Read these off the row that follows.
1) What is the entry just left of 118?
2) What is the entry just left of 143?
[134 118 143 105 126 120]
1) 134
2) 118

A =
[[129 126 129 122 145 125]
 [134 123 128 124 143 126]
 [133 126 125 126 143 123]
 [141 131 131 130 148 118]
 [123 129 126 132 112 134]
 [124 131 125 135 115 129]
 [128 132 128 130 134 126]
 [127 136 119 141 119 127]
 [122 127 126 131 110 134]
 [134 128 130 121 148 127]
 [122 131 126 133 113 133]
 [129 130 135 126 126 132]
 [129 130 125 130 126 125]
 [112 131 120 135 113 138]
 [130 125 124 129 119 139]
 [132 138 150 131 122 128]]
Counting starts at 0.
Find the bottom-right entry.
128
Find the entry at row 2, column 2.
125
Find the entry in the top-left corner.
129
The entry just right of the largest entry is 131
Find the entry in row 1 and column 0.
134
The entry in row 0 and column 2 -> 129
The entry in row 2 and column 0: 133
Find the entry in row 1 and column 1.
123
The entry just left of the largest entry: 138
The entry at row 0, column 1: 126
The bottom entry of the column that holds the largest entry: 150
Find the smallest entry.
110
The entry directly below the smallest entry is 148
The entry in the top-right corner is 125
Find the entry just right of 115.
129
Find the bottom entry of the column that holds the smallest entry.
122
Find the entry at row 1, column 2.
128
The bottom-left entry is 132
